Below is a small trained network, with its code and all its weights. Each question gives an input and a class and asks what happens when units are switched off, that is, made to give their printed mean instead of their output.

import numpy as np


def w(rows, s, z=0):
    codes = np.array(rows[::2]) - 128.0
    scale = np.full(codes.shape[1], s)
    scale[-1] = z or s
    return codes * scale


def f(y):
    return y / 2 * (1 + np.tanh(0.7978845608 * (y + 0.044715 * y**3)))


def log_softmax(a):
    a = a - a.max(-1, keepdims=True)
    return a - np.log(np.exp(a).sum(-1, keepdims=True))


def net(x, mask):
    res = np.array(x, float).reshape(1, 4) / 4 @ E
    y = f(res @ A[0][:, :-1].T + A[0][:, -1])
    res = res + np.where(mask, y, B[0][:, -1]) @ B[0][:, :-1]
    return log_softmax(res[-1] @ U[:, :-1].T + U[:, -1])


A, B = {}, {}
E = w([
[57,177,146,160,113,118,78,125],'x0',
[142,172,209,104,176,182,149,91],'x1',
[126,103,143,186,115,247,152,131],'x2',
[176,183,66,182,175,102,104,164],'x3',
],0.011)
A[0] = w([
[178,98,123,103,130,41,95,159,205],'N0',
[253,60,78,171,149,146,183,196,248],'N1',
[137,144,152,117,136,179,105,137,218],'N2',
[162,148,170,93,186,167,177,78,189],'N3',
[139,219,164,175,102,158,131,192,252],'N4',
[151,164,168,84,144,214,187,109,240],'N5',
[115,110,102,122,62,85,65,121,197],'N6',
[158,153,142,110,115,62,119,125,169],'N7',
[164,149,115,166,141,114,137,94,175],'N8',
[127,119,146,66,155,180,110,87,207],'N9',
[92,132,152,37,115,137,144,61,92],'N10',
[94,181,164,154,118,129,119,108,95],'N11',
[57,163,139,159,109,118,93,127,161],'N12',
[122,136,146,110,187,34,77,73,154],'N13',
[107,130,194,143,150,183,139,94,208],'N14',
[150,81,111,150,111,175,166,149,212],'N15',
[137,74,128,170,113,157,111,82,77],'N16',
],0.012,0.003)
B[0] = w([
[52,85,121,94,132,67,101,71,215],'N0',
[90,254,36,155,144,62,75,88,252],'N1',
[139,157,132,222,170,133,118,84,171],'N2',
[202,89,124,180,130,176,196,160,208],'N3',
[101,155,17,189,240,170,86,129,193],'N4',
[195,151,103,197,86,91,163,154,231],'N5',
[71,98,103,36,135,155,192,188,197],'N6',
[116,87,149,58,175,31,91,124,179],'N7',
[114,141,109,142,145,161,117,128,153],'N8',
[222,126,158,198,88,148,181,110,186],'N9',
[204,114,99,131,112,118,143,161,189],'N10',
[126,188,78,174,151,128,100,149,159],'N11',
[81,105,65,175,183,226,147,198,179],'N12',
[41,101,121,55,118,120,105,128,205],'N13',
[176,162,165,158,86,164,103,57,215],'N14',
[44,142,164,118,102,77,31,83,200],'N15',
[136,88,164,89,106,93,92,125,162],'N16',
],0.0078,0.012)
U = w([
[49,113,169,82,103,123,29,126,223],'0',
[185,107,254,177,64,160,118,131,3],'1',
[105,56,101,116,163,187,201,203,89],'2',
[141,222,84,247,175,169,102,136,192],'3',
],0.0099,0.0023)

Each question gives the input, the list of numbers given to net, and the class t.
The units are the neurons (one row each of A and B). Each row of codes is followed by its name. A weight is (code - 128) times the scale printed after its matrix; where a second scale follows, it is the last column's (A, B and U).
mask holds one flag per neuron, in row order. A switched-off neuron (its flag False) gives its mean, the last column of its row in B, instead of its output. The means were averaged over made-up inputs and are rounded, as every weight is.
A unit's drop is (log p(t) with every unit on - log p(t) with that unit switched off) / (log p(t) with every unit on - log p(t) with every unit switched off).
The circuit of an input: a set's keep is (log p(t) with only the set's units on - log p(t) with every unit switched off) / (log p(t) with every unit on - log p(t) with every unit switched off). Starting from the 12 units with the biggest drops (on a tie, the unit counted first), units are removed one at a time, each time the one whose removal leaves the highest keep (on an exact tie, the one counted first), for as long as the keep stays at least 0.8.
circuit, biggest first: the units of the circuit, biggest drop first
drop when u is switched off: that unit's drop, to one decimal
input [-8,-8,5,-2], class 0: circuit, biggest first : N15
input [0,8,-8,1], class 2: circuit, biggest first : N3; N1
input [2,-7,-1,-4], class 2: circuit, biggest first : N6; N1
input [7,-4,3,-4], class 2: circuit, biggest first : N1; N12
input [-7,6,-7,0], class 2: circuit, biggest first : N3; N13
input [4,-4,8,-8], class 1: circuit, biggest first : N1; N14
input [-7,3,-8,-4], class 2: circuit, biggest first : N15; N1
input [-7,8,-1,-2], class 1: drop when N4 is switched off : 0.2
input [-7,-2,-2,-4], class 0: drop when N0 is switched off : 0.1
input [-1,0,1,-4], class 1: drop when N1 is switched off : 0.1
